Here is a tiny trained network, its code and every weight. The questions are about switching its units off for an input and a target symbol, where a switched-off unit gives its printed mean instead of its output.

import numpy as np


def w(rows, s, z=0):
    codes = np.array(rows[::2]) - 128.0
    scale = np.full(codes.shape[1], s)
    scale[-1] = z or s
    return codes * scale


def f(y):
    return y / 2 * (1 + np.tanh(0.7978845608 * (y + 0.044715 * y**3)))


def softmax(a):
    e = np.exp(a - a.max(-1, keepdims=True))
    return e / e.sum(-1, keepdims=True)


def log_softmax(a):
    a = a - a.max(-1, keepdims=True)
    return a - np.log(np.exp(a).sum(-1, keepdims=True))


def net(x, mask):
    ids = ['αβγδεζηθλμξστφψω'.index(c) for c in x.split()]
    T = len(ids)
    res = E[ids] + P[:T]
    u = 0
    for l in range(2):
        q, k, v = (res @ M[l].T for M in (Q, K, V))
        z = softmax(np.where(np.tri(T) > 0, q @ k.T / 2**0.5, -1e9)) @ v
        res = res + np.where(mask[u], z, O[l][:, -1]) @ O[l][:, :-1]
        u += 1
        y = f(res @ A[l][:, :-1].T + A[l][:, -1])
        res = res + np.where(mask[u : u + 8], y, B[l][:, -1]) @ B[l][:, :-1]
        u += 8
    return log_softmax(res[-1] @ U[:, :-1].T + U[:, -1])


Q, K, V, O, A, B = {}, {}, {}, {}, {}, {}
E = w([
[126,151,136,129,90,140],'α',
[116,216,38,211,101,42],'β',
[173,246,73,161,182,38],'γ',
[176,181,45,234,143,151],'δ',
[145,137,152,121,92,144],'ε',
[181,109,107,254,89,39],'ζ',
[123,136,139,106,98,98],'η',
[167,102,193,117,102,93],'θ',
[231,115,124,222,217,108],'λ',
[157,135,163,54,195,135],'μ',
[116,34,161,150,33,138],'ξ',
[106,129,109,42,201,168],'σ',
[80,72,109,99,129,187],'τ',
[108,71,163,42,148,89],'φ',
[25,66,97,47,122,90],'ψ',
[145,44,164,65,141,214],'ω',
],0.0039)
P = w([
[102,192,168,134,77,135],'0',
[92,116,151,170,179,140],'1',
[179,118,101,107,97,116],'2',
[124,71,116,175,220,114],'3',
[238,82,59,68,79,100],'4',
[159,61,92,176,214,99],'5',
[254,121,50,87,72,77],'6',
],0.0044)
Q[0] = w([
[4,179,221,146,134,171],'L0H0',
[87,48,147,211,238,126],'L0H0',
],0.036)
K[0] = w([
[46,181,238,82,75,175],'L0H0',
[90,4,174,30,145,177],'L0H0',
],0.032)
V[0] = w([
[248,111,255,153,149,138],'L0H0',
[86,84,191,35,136,23],'L0H0',
],0.021)
O[0] = w([
[173,170,253,164,130,178,248],'L0H0',
[88,88,193,108,169,37,34],'L0H0',
],0.014,0.0015)
A[0] = w([
[133,138,91,103,99,87,111],'L0N0',
[88,200,113,154,155,99,107],'L0N1',
[38,121,119,130,167,181,48],'L0N2',
[122,65,54,74,114,43,3],'L0N3',
[121,147,135,92,161,180,104],'L0N4',
[143,99,125,78,166,168,131],'L0N5',
[56,171,110,167,43,110,88],'L0N6',
[165,2,146,53,156,201,141],'L0N7',
],0.0077,0.0046)
B[0] = w([
[125,94,74,117,158,133,160],'L0N0',
[110,143,158,169,167,138,97],'L0N1',
[229,121,207,131,141,168,49],'L0N2',
[254,37,193,157,215,254,252],'L0N3',
[149,123,145,117,146,196,122],'L0N4',
[99,134,135,90,112,157,142],'L0N5',
[179,20,122,97,164,147,102],'L0N6',
[23,107,145,83,115,158,205],'L0N7',
],0.01,0.0016)
Q[1] = w([
[139,120,174,182,155,173],'L1H0',
[252,183,86,70,1,143],'L1H0',
],0.018)
K[1] = w([
[156,59,184,144,43,155],'L1H0',
[248,168,92,239,147,27],'L1H0',
],0.014)
V[1] = w([
[60,87,182,5,87,208],'L1H0',
[135,222,114,30,233,142],'L1H0',
],0.015)
O[1] = w([
[49,132,135,139,168,171,2],'L1H0',
[122,223,130,6,189,139,12],'L1H0',
],0.013,0.0011)
A[1] = w([
[4,146,70,157,82,124,255],'L1N0',
[80,219,167,119,163,111,154],'L1N1',
[75,140,101,59,105,16,233],'L1N2',
[45,90,102,92,140,25,166],'L1N3',
[143,177,173,137,114,204,129],'L1N4',
[152,123,26,101,135,123,56],'L1N5',
[57,147,191,192,117,75,73],'L1N6',
[88,206,41,131,78,139,184],'L1N7',
],0.012,0.0029)
B[1] = w([
[31,193,71,223,166,124,230],'L1N0',
[213,82,63,4,140,122,255],'L1N1',
[108,231,137,136,105,28,185],'L1N2',
[194,67,144,191,227,72,199],'L1N3',
[130,188,179,133,198,127,208],'L1N4',
[8,104,118,82,120,118,241],'L1N5',
[80,107,242,80,35,164,244],'L1N6',
[197,172,106,143,119,247,187],'L1N7',
],0.014,0.0081)
U = w([
[117,159,104,168,122,147,121],'α',
[69,25,45,66,64,90,140],'β',
[99,251,99,84,40,54,117],'γ',
[155,149,59,121,84,249,159],'δ',
[130,137,135,148,121,138,180],'ε',
[242,56,112,210,31,66,255],'ζ',
[111,153,123,178,115,61,142],'η',
[124,95,237,71,61,150,120],'θ',
[215,210,211,175,170,163,149],'λ',
[194,107,142,20,137,141,72],'μ',
[37,131,168,192,68,144,110],'ξ',
[173,164,30,104,206,94,92],'σ',
[75,167,37,233,173,136,124],'τ',
[94,101,177,116,162,6,82],'φ',
[177,9,128,165,212,195,136],'ψ',
[18,187,140,71,186,199,38],'ω',
],0.0028,0.0037)

Each question gives the input, a string of symbols that net reads in full, and the target symbol t.
The units are the heads (2 rows each of Q, K, V and O) and the neurons (one row each of A and B). Each row of codes is followed by its name. A weight is (code - 128) times the scale printed after its matrix; where a second scale follows, it is the last column's (O, A, B and U).
mask holds one flag per unit, layer by layer, with each layer's heads first. A switched-off unit (its flag False) gives its mean, the last column of its rows in O or B, instead of its output. The means were averaged over made-up inputs and are rounded, as every weight is.
A unit's drop is (log p(t) with every unit on - log p(t) with that unit switched off) / (log p(t) with every unit on - log p(t) with every unit switched off).
The circuit of an input: a set's keep is (log p(t) with only the set's units on - log p(t) with every unit switched off) / (log p(t) with every unit on - log p(t) with every unit switched off). Starting from the 12 units with the biggest drops (on a tie, the unit counted first), units are removed one at a time, each time the one whose removal leaves the highest keep (on an exact tie, the one counted first), for as long as the keep stays at least 0.8.
circuit, biggest first: the units of the circuit, biggest drop first
k most important neurons: the k neurons with the biggest drops, biggest first
k most important neurons of layer l: the k neurons of layer l with the biggest drops, biggest first
input ζ θ ξ θ γ γ φ, target γ: most important neuron of layer 1	(L1N2)
input β ξ λ ψ ψ, target λ: circuit, biggest first	(L0H0; L1N4)
input γ θ ω, target γ: 3 most important neurons of layer 0	(L0N3; L0N7; L0N1)
input ψ φ θ, target θ: circuit, biggest first	(L0H0; L1N6; L1H0; L1N0)
input ζ ζ ω γ σ, target γ: 4 most important neurons of layer 0	(L0N3; L0N7; L0N6; L0N1)
input ω ε δ θ φ, target δ: 2 most important neurons	(L1N7; L0N3)
input ζ η θ ω ζ τ ω, target ζ: 2 most important neurons	(L1N5; L1N0)
input γ β ζ τ ψ γ σ, target γ: circuit, biggest first	(L1H0; L0N3; L1N2)
input φ μ φ λ, target φ: circuit, biggest first	(L0H0; L1N3; L0N3; L1N2)
input η λ φ ζ σ λ, target σ: 2 most important neurons	(L1N1; L0N7)
input ψ φ α δ α ω ψ, target δ: circuit, biggest first	(L0H0; L1N7)
input θ θ β ξ β μ ξ, target β: 2 most important neurons	(L1N5; L0N3)
input θ ζ δ ζ θ α, target θ: circuit, biggest first	(L0H0; L1N6; L1N0; L1H0)
input β θ α, target β: circuit, biggest first	(L0H0; L1N5; L1N4)
input δ ψ γ α, target ψ: circuit, biggest first	(L0N3; L0H0)
input η ω γ η, target ω: 3 most important neurons of layer 1	(L1N0; L1N6; L1N4)
input ω η θ τ, target τ: circuit, biggest first	(L1N0; L1H0; L0N3; L0N7)
input δ ω τ δ, target ω: most important neuron of layer 1	(L1N0)
input δ τ ω ζ ζ ε β, target β: circuit, biggest first	(L0H0; L1N5; L1H0)
input η ξ η φ δ θ, target φ: 2 most important neurons of layer 1	(L1N3; L1N2)
